Each row is followed by its class.
[   5    0  -20   -5  -15   32  -28  -31    7  -12  -11  -55  -17    8
    1  -22   11   21   -6    8   13   13   -1   17 -102    7    4   10
    9   49   29   24   34  -22    3   12  -21   14  -44  -17   28] -> R
[ 26 -15   6  -4 -24  -2 -21 -26  35   5 -13 -28 -25 -16  24 -15  43  18
   5 -38  30   9  19   3 -13   7  22  -6 -11 -12  21   9 -11  12 -17   0
  18   6  -8 -19  22] -> S
[  9  12   2  18  24 -64   6 -37  -1  -8  14  -8 -16  29  -6  -2  12 -45
   4  57 -13   3  23   1   4  25  12  -1 -17 -26  22 -10 -30  39 -28  14
  23  34 -14 -34   6] -> Q
[-18  13  -1  -8  -3  50   7  44 -19 -15  -1  -1  24  -3 -12   9  -5  39
  -3 -29   3 -13 -36   3  -1 -14 -10   2  20   8   4  10  18 -18  34  -3
  -7  -5  13  10   1] -> Q
[-35 -22 -24  48   1 -72   5 -20 -14   0  -3  43  44  23 -20  31 -30 -49
 -29  33 -30   1  17   9  53   9 -70 -15  44  23  32  -9 -31  14  -1 -23
 -35  89 -22  29  57] -> C
[  0   1   6 -29  -8  11 -35  -4  21   8 -25 -35 -13 -27   6   2  -4  18
  10 -34  20  -4   7  22 -25 -16  20  11   6  17 -12  32  52 -24  14  14
 -10  -4 -16  -8  -1] -> D
[-12 -12  -3   5 -11  -1  25 -10 -26  -8   9  38  11  34   7  -1  -5  -7
 -29  -8  -9   9  -3 -13  15  -8  -8  -1  -9  12 -12 -14  12  10  -1   5
  13  15 -14  30 -11] -> D
[ 11 -12  -7 -14 -19  13   3 -35  -2 -13   8  -2 -40  23  21 -29  29  15
  -8 -15   6  13  12 -15 -40  -2  31  -1 -34  10 -19 -10  23  13 -31  26
  22  -7 -26   1  -7] -> N
[-40   6 -11  -5  20 -16  27  31 -42  -9   5  61  35  36 -17  15 -30 -24
 -17  12 -38  -3 -23  -9  48 -17 -35   0   5  18 -32 -11  12  15  16   3
   4  22  -1  44  -8] -> Q
[-34   4 -15   9  -3  44  40  61 -43 -14  15  61  62  19 -22  27 -25  25
 -24 -23 -24 -16 -50  -8  50  -9 -51  -8  20   9  -1 -20  -6  -9  35 -24
  -3  -1  22  44  11] -> V
[-19  11 -37 -11   8  36 -34   5  -4 -10 -13 -51  -5 -17 -29 -18 -17  32
   5   9   3 -14 -11  24 -91  -3  -5  16  28  55  12  37  58 -36  24   2
 -37  22 -40 -12  23] -> N
[-26   0 -36 -15 -14  83  -3  29 -34 -19  -2  -8  12  16 -13 -23 -27  61
 -16 -13  -2 -12 -33   0 -73 -24 -29  12  21  71  -8  16  69 -53  32   7
 -37 -12 -26  28  17] -> C
[ -4  28  27 -15  41  -6  17  42 -16   4   9   7  10  -4 -17   8 -19  -7
  17   0  -3 -28 -14   4  40  -4  29  -6 -12 -39  -1  -6  -4  11  19  -2
  21 -31  24 -21 -42] -> C
[ 19  -6 -11   1 -27  43   6  -9  -3 -12   6 -13 -27  12  16 -21  27  37
  -3 -20  17  -3  -8  -6 -19   8  12 -10 -28  -9  25  10 -10  -4  -3  12
  24 -15  -1 -26   3] -> W
[ 13  -9 -32  -8 -25  10 -23 -52   4 -17  -4 -30 -43  19  17 -37  30  25
 -12  -2   7  12  15  -1 -88   9  17  11 -16  39   4   6  28   6 -28  34
  -1  16 -48  -6  21] -> N
[-21  -5   2   3  14 -51  26  -4 -12   0   9  45  18  28   6  14   0 -43
  -6  12 -19   0   2  -7  61   9  -4  -8  -9 -25   2 -23 -35  36  -9   4
  28  22   1  16  -9] -> M
[-30 -11  -8   8  -3  -9  14   7 -24  -8   8  34  28  26  -4  13 -17  -1
 -19  -2 -13  -6 -12  -1  27  -8 -32  -9  19  22   3 -12   8  -1   9   2
  -9  23  -8  39  15] -> C
[  -4    0  -16   41   37 -114    0  -55   10    3   10  -17   -3   20
  -17   16   -3  -81   -9   81  -25    4   30   16   17   36  -17   -9
    6  -18   50  -11  -50   37  -29   -5    3   79  -30  -28   39] -> V
[-28  18  14 -20  39 -30   7   9 -33  -7   9  25   6  30 -19   5 -28 -32
  -1  26 -28  -5   2  11   8  -5  15   8 -23  11 -48 -10  32  19  11  24
   8  -3 -13  21 -42] -> R
[  6 -10   0 -38 -31  61 -46   7  41   4 -44 -50 -20 -36  28 -16  34  69
  18 -76  42   2  -9  13 -46 -15  45   9  -8  20   3  40  54 -29  10  17
  -4 -30 -12 -18   9] -> M
[ 35 -16  -3  27 -16 -41 -14 -61  37  -1   6 -45 -37   5  15 -14  54 -22
  -6  14  20  14  28   5 -12  34  14  -7  -4 -35  66   2 -58  30 -40  -1
  18  35 -18 -55  43] -> S
[ 26  -7  16 -19 -27  13 -19 -23  33   1 -15 -31 -23  -5  32 -21  40  26
  11 -49  29  10  11  -1 -11   2  27  -2 -16 -17   9  15  -7   6 -16  13
  22  -8   2 -25  12] -> Q
[ 11 -38  -3  24 -60   3   3 -17  16   1 -10  31   2  11  32   4  45  21
 -25 -69  17  12   4 -15  57   4 -25 -29   4 -14  49  -2 -56   6 -13 -13
  12  24   7  13  50] -> W
[-23  34   3 -32  54  16 -15  54  -5   8 -20 -33  18 -47 -40  33 -36   8
  30  -6   6 -28 -15  35 -10  -8  37  14  16  -2   0  34  40 -16  42  -2
 -12 -13   7 -32 -25] -> N
[-16  12 -16   0  18  23  17  15 -36 -13  15   1   2  22 -27   0 -18   1
 -13  31 -18  -2 -14  -1 -33  -2  -8  14  -4  22 -11  -5  21  -4  12  12
 -14  -4 -15   3  -8] -> S
[-11 -11   4  21 -13 -22   2  -4   4   3   3  17  19   5  -7  22   8  -9
  -8 -13   1   4   3   3  50   2 -23  -9  13 -15  15  -7 -29  14  -6 -15
  -2  30   2  19  29] -> S
[-23 -20 -13  19  -3 -63  -2 -33  12  -1 -11   7  17  20   2   6   1 -40
 -13  16 -14  16  15   7  30   8 -28  -6  18   2  24  -4 -23  21 -15 -10
 -10  59 -25   9  39] -> M
[ -7  43   7 -16  65 -38  19   1 -32 -11  14   0  -7  24 -18  -9 -20 -45
  10  62 -28 -15   1   0 -17  20  41  13 -46 -19 -41 -20  20  31   1  35
  28 -21 -14 -25 -68] -> M
[ 10  21  15  -2  15  -4  -6 -15  -7  -7  12 -13 -16  11  -3 -13   0 -11
  11  25  -1   0   9  14 -27  13  32   3 -22 -13  -1  -1   4  20  -3  12
  16  -8  -7 -23 -25] -> R
[ -8  -3 -11  10   4 -51  -1 -42 -16  -9   9  10 -17  43   2 -16   2 -28
 -15  33 -21   2  24  -4  -8  13  -7  -3 -16  15 -12 -17   8  21 -27  26
   3  27 -33   9  10] -> C
[-44   9  -5 -39   8  60 -21  67 -10   2 -28   6  39 -21 -23  23 -35  56
  10 -60   3 -21 -29  20   4 -39 -17   7  31  50 -16  38  68 -52  64  -4
 -38 -10  -2  23  -7] -> W
[  0 -41 -12  39 -40 -43  -3 -26  34  11 -18  16  19  -2  17  23  23 -11
  -9 -35  14  13  21   6  70  10 -37 -32  29 -19  65  10 -71  11 -12 -34
  -2  60  -2   3  78] -> W
[  13    3   36   16   39 -110   16  -38    6    9   17   22  -25   28
    8    1    5  -86   11   47  -17    6   42    1   67   23   29  -25
  -49  -64    7  -17  -69   62  -36    6   50   20    1  -31  -16] -> W
[-18 -26 -36  30 -24 -58  10 -59  -9 -10  10  20  -6  51  13  -5  13 -41
 -35  28 -24  19  23  -9   6  22 -47   0   8  16  30 -22 -27  29 -34  12
 -11  66 -41  18  42] -> M
[ 24 -34 -15  41 -31 -75  -4 -66  27   2  -3   9  -3   2  21   3  39 -40
 -16  -7   8  13  39   0  34  36 -20 -22  16 -26  70  -8 -78  40 -41 -12
  11  74 -16 -12  68] -> N
[ 33 -35   9  52 -67  -6  15 -32  22  -1   2   9  -7  -1  44  -5  77   9
 -15 -44  28  10   5 -22  44  36 -21 -28   8 -50  90 -17 -98  21 -37 -16
  28  23  15 -18  55] -> M
[  3  -7  -3   4  -1 -35  20 -43 -16 -18  19  21 -26  56  20 -25  21 -19
 -16  25 -19  17  18 -19  -5  10   7  -1 -39   0 -26 -25  -1  40 -36  32
  31  16 -21   6 -11] -> Q
[  6   9   6  19   8 -23  52 -11 -56 -18  44  68   1  55   2  -2   5 -33
 -23  41 -30   7  -4 -26  29  15 -13  -8 -32 -17   2 -49 -30  43 -21  14
  41  -4   6  27 -30] -> R
[ 19  -8  28  -8 -46  81  26  22 -22 -22  11  12 -20   9  38 -37  53  52
  -7 -61  23  -1 -36 -30 -13   4  27  -2 -43 -23  10 -18  -4  -2 -11  15
  38 -59  29   0 -14] -> M
[-11 -18 -17  -6 -37  55  10   8 -17 -15   2  27  10  17  16  -2  15  44
 -19 -47   5   3 -20 -12 -13  -9 -17  -5   3  28   0  -3   8  -7   2  10
   6  -1  -9  32  18] -> N
[  4  14  -1 -27   6  53 -11  16  -8 -11  -3 -20 -12  -3  -2 -15   6  40
   6 -15  14 -13 -23   7 -50  -7  25   3 -18  19  -2  24  35 -24  22  18
   7 -33 -10 -21 -20] -> W
[ 17  26  11  -6  40 -20  26 -17 -27 -11  26  -9 -32  29  -1 -25  -1 -24
  -1  54 -17  -2   0  -6 -33  18  40   1 -73 -18 -38 -29  16  34 -20  35
  41 -33 -10 -27 -51] -> V
[-31   7 -27   9   4  31  31  13 -55 -31  23  36  22  41 -16   2 -15  14
 -30  32 -30   0 -32 -10 -31  -8 -47  12  17  44 -14 -18  27  -6  14  11
 -13  19 -13  30  -4] -> Q
[  8  -1  -1   1 -34  73  19  11 -27 -25  18  13  -4  26  16 -22  24  48
 -14 -34   8   0 -32 -18 -21  -9  -7  -6 -16   4   4  -7  10 -14   3  15
  13 -23   8  11   3] -> Q
[-48  15  -8  -8  44 -34  19  36 -35   3  -2  42  54  14 -37  39 -62 -39
  -1  26 -36 -13  -6  18  53 -13 -27  10  19  11 -29  -3  23   1  30  -3
 -11  24  -2  26 -15] -> D
[-16  -6 -26  28  -8  -5  18  -6 -27 -15  16  18  12  28 -15   4   2  -5
 -24  18 -16   0  -2  -4  -2  17 -36  -8  20   8  36 -11 -24   8  -9  -9
  -1  36 -16   9  41] -> N
[  1 -13 -13  19  -1 -57  -6 -64   6  -3   3 -14 -20  23   8  -5   3 -39
 -13  41  -5  13  37  11 -19  16  -6   5  -7   7   8  -3   6  21 -26  13
   3  49 -42 -17  18] -> D
[ 38  -7  20  22 -28   8  25  -8  -6  -8  16  26 -15   0  26  -5  41   6
  -2 -31  18  -5  -2 -18  41  18   8 -26 -29 -54  43  -9 -66  22 -14  -4
  43 -11  27 -21   0] -> W
[-31   0 -24  10  15 -34  25  -4 -39 -12  10  42  21  44 -13  11 -28 -29
 -32  34 -40   2  -8  -3  23   2 -36   2 -12  26 -33 -26  15  18  -4  18
  -3  29 -21  37   2] -> V
[  6 -12  -2  11  -7 -40  13 -46  -7  -8  16  16 -29  41  17 -13  29 -19
 -15  25  -5  13  22 -11   6  17   5 -10 -35  -5   2 -16 -23  36 -34  22
  31  17 -22 -10  -3] -> W
[-10 -13  -4  10  -2 -53 -37 -37  46  16 -25 -35   2 -17   9  18  16 -22
   7 -10  13  13  29  28  17  10   8  -5  24 -13  50  18 -25  11  -7  -6
 -18  51 -17 -25  41] -> M
[  5  15 -13  16  25 -45   8 -24 -17 -12  13  -6 -24  15  -8  -6   5 -40
 -10  42 -15  -5  17   5 -14  29  18  -3  -8 -17  24 -13 -13  31 -22  18
  16  23 -19 -31  -2] -> N
[-27 -13 -29  25   8 -56  12 -17  -6  -2  10  25  26  31 -19  29 -15 -39
 -25  33 -26   6  10   0  36  11 -46  -3  34  15  17 -10 -23  24  -4  -8
 -14  61 -28  26  33] -> S
[ 38  10   3 -18  -4  25  -9 -26   9 -14   6 -45 -62  13  27 -50  40  26
  -2  -7  17   5   2 -10 -77   7  62   2 -58  -4  -3  -3  17   6 -26  33
  34 -36 -19 -35 -16] -> V
[  3   5   0  -3   1   5 -50   7  50  12 -37 -76   0 -59 -13  20   7  23
  22 -39  38 -10   7  40 -20  -2  28  -8  44 -11  65  49  -6 -23  21 -21
 -24  25  -8 -47  44] -> N
[  7   9  -7   0   0  26  20   4 -31 -19  22   8 -14  17   1 -18   6  15
 -11   4  -8  -6 -12 -13 -20   6   5   1 -13  -5   3 -13   5   8  -5  12
  19 -16  -1   2  -9] -> N
[-25 -10 -20  35  12 -91  -7 -29   9   8  -7   8  30   9 -21  28 -20 -56
 -10  40 -19  -1  24  20  50  16 -42 -17  47   2  40   6 -35  24  -7 -18
 -24  82 -25   0  49] -> C
[ -4  38  -8   3  73 -75  -1 -15 -19  -2  12 -10  -3  10 -39  10 -31 -63
  15  84 -30 -16  18  19  -5  19  22   3 -15 -18   2  -1   1  31   0  17
  11  23 -25 -31 -18] -> N
[-21 -19  -4  22  -9 -35   2   3   4   7  -8  30  33   2  -6  26 -13 -18
  -7 -22  -3  -7   7  12  66  -1 -36 -21  26  -9  38  -1 -34   7   4 -26
 -12  50   7  11  41] -> C
[ 10  17  14  -9  42 -59 -44 -10  51  15 -28 -73  -9 -48  -8   6  -7 -30
  33   9  17 -15  22  46 -17  16  35  -1  15 -26  44  36 -14   2  11 -10
  -3  32  -9 -62  17] -> V
[ -9  -3   7   4   2 -27 -12   6  11  12 -20  14  16 -14  -4  21   1 -14
  -1 -23   6  -3  12  10  41  -1  -2 -12  16 -13  21   9 -23  16   5 -15
   6  29  -3  -1  27] -> N
[-26   6 -16 -11  -1  48  16  40 -33 -14  -2  14  18   6  -5   0 -17  22
 -12 -15 -10  -7 -33  -5 -19 -10 -18  10  11  25   2   2  24 -20  25   3
 -13 -12  -1  21  -6] -> M
[ -8  -6  10 -24  -8  28  -4  30  14  11 -23   6  22 -26   3  24  -1  21
  11 -63  21 -12 -10  12  34 -19  16   1   8 -13   2  19  12 -17  25 -16
  13  -8  17  -3   0] -> D
[ 14   3  28   3 -13  33  11  27  -6  -7   2   7  12 -15   8 -10  11  25
   9 -47  18 -20 -22  -2  29   1   8 -15  -1 -35  23  -2 -15  -7  11 -14
  15 -25  32 -12  -1] -> C
[-16  30   2 -59  24  46 -21  33  -9  -6 -15 -21 -11   2 -12  -4 -21  37
  16 -18  -2 -13 -17   6 -43 -33  41  23 -17  33 -62  24  89 -26  32  37
  -4 -39 -12   6 -43] -> Q
[ 15 -18  -6   0 -32  -2 -26 -27  38   8 -21 -36 -14 -16  25  -8  30  17
  -6 -43  27   7   9   6  -6   3   9  -9   5   3  27  16  -9  -4  -8   5
   0  23 -16 -13  36] -> V
[-16  14   8 -51   9  63  14  35 -43 -17   4  28 -14  26  11 -24  -6  35
  -8 -30 -13  -9 -34 -22 -35 -26  31  27 -49  28 -70 -11  72  -9  16  44
  11 -65  -3  29 -64] -> M
[-20   0  -2  11  -2 -12  29  11 -28  -6  12  47  16  38   0  14  -5  -9
 -14   1 -20   6  -6 -16  53  -7 -22  -9 -13  -6 -11 -17 -13  29  -5   3
  16  15   3  29   1] -> Q
[ -9 -10 -21  22 -19  -5 -15  -7  23   3 -18 -39   2 -13  -7  19  16  11
  -1  -9  12   1   3  17 -14  11 -26  -2  49   1  72  21 -22  -8   6 -24
 -23  50 -10 -26  65] -> Q
[ -2  12  20 -21   6   3  12   9  -9  -6   7  10  -2  16   5  -3  11   5
   3 -20  -1  -1  -6  -9  19  -3  21  -9 -28 -14 -35  -5  14  18  -2  22
  30 -19   6   1 -36] -> Q
[  1  39  34 -25  56 -47   1 -10 -13  -1   3   1 -34  11   8  -5   2 -43
  15  42 -15  -2  20   1  -8   7  69  12 -63 -33 -54 -22  19  46 -12  43
  43 -32  -7 -27 -76] -> M
[-33   0  -6 -23 -12  56  -8  48 -15  -9 -21  12  18  -6  -4   7 -14  49
  -4 -48  -1  -8 -33   7  -4 -29 -12   8  19  38 -31  22  58 -28  35   8
 -19  -8   3  31   2] -> Q
[ 32   8  29 -13  -3  19   1 -17  10  -2   7 -38 -35  -6  20 -24  29  11
  14 -16  25  -3  10   0 -25  11  63  10 -44 -40  -8   0  -2   9 -13  15
  40 -37   9 -44 -29] -> D
[-21  11  15 -22  14   2   2  32  -6   4 -11   8  21 -14  -4  15  -8   0
  14 -30   4 -11  -7   7  31  -4  17   3  -8  -9  -5   5  12   2  16   7
   4  -5  13  -2 -29] -> M
[-21  -6  -9 -19 -33  72  23  26 -40 -26  14  40  11  44  14 -19   4  56
 -23 -35  -9   5 -36 -25  -7 -25 -21   6 -13  39 -48 -14  48 -10   7  27
   6 -27   1  53 -10] -> Q
[ -6  34  20 -38  53 -31 -26  18   6   6 -13 -18 -11 -24 -20  12 -17 -15
  30   0  -1 -20  17  26   3  -7  66   1 -19 -20 -31  18  33  16  18  22
  15 -13  -4 -24 -41] -> N
[-14 -34 -39  39 -31 -39  18 -53 -14 -11  16  30   0  56   1  -6  18 -28
 -42  30 -21  24  12 -18   2  13 -51  -5  13  30  17 -22 -22  24 -34   2
 -10  64 -45  38  54] -> S
[ 38   5  14  -3 -34  43  15 -12  -7 -24  11  -8 -36  20  33 -36  55  37
  -9 -27  20   8 -16 -24 -24   8  34  -7 -42 -28  10 -14 -12  19 -23  23
  50 -33  14 -20  -9] -> Q
[-38  15 -35 -17   7  39   1   6 -38 -21  -1 -20  -4  33 -20 -12 -21  23
 -20  27 -21  -1 -26   2 -90  -6 -16  33   7  62 -10  -2  67 -28  18  25
 -36  -1 -41  17  -3] -> M
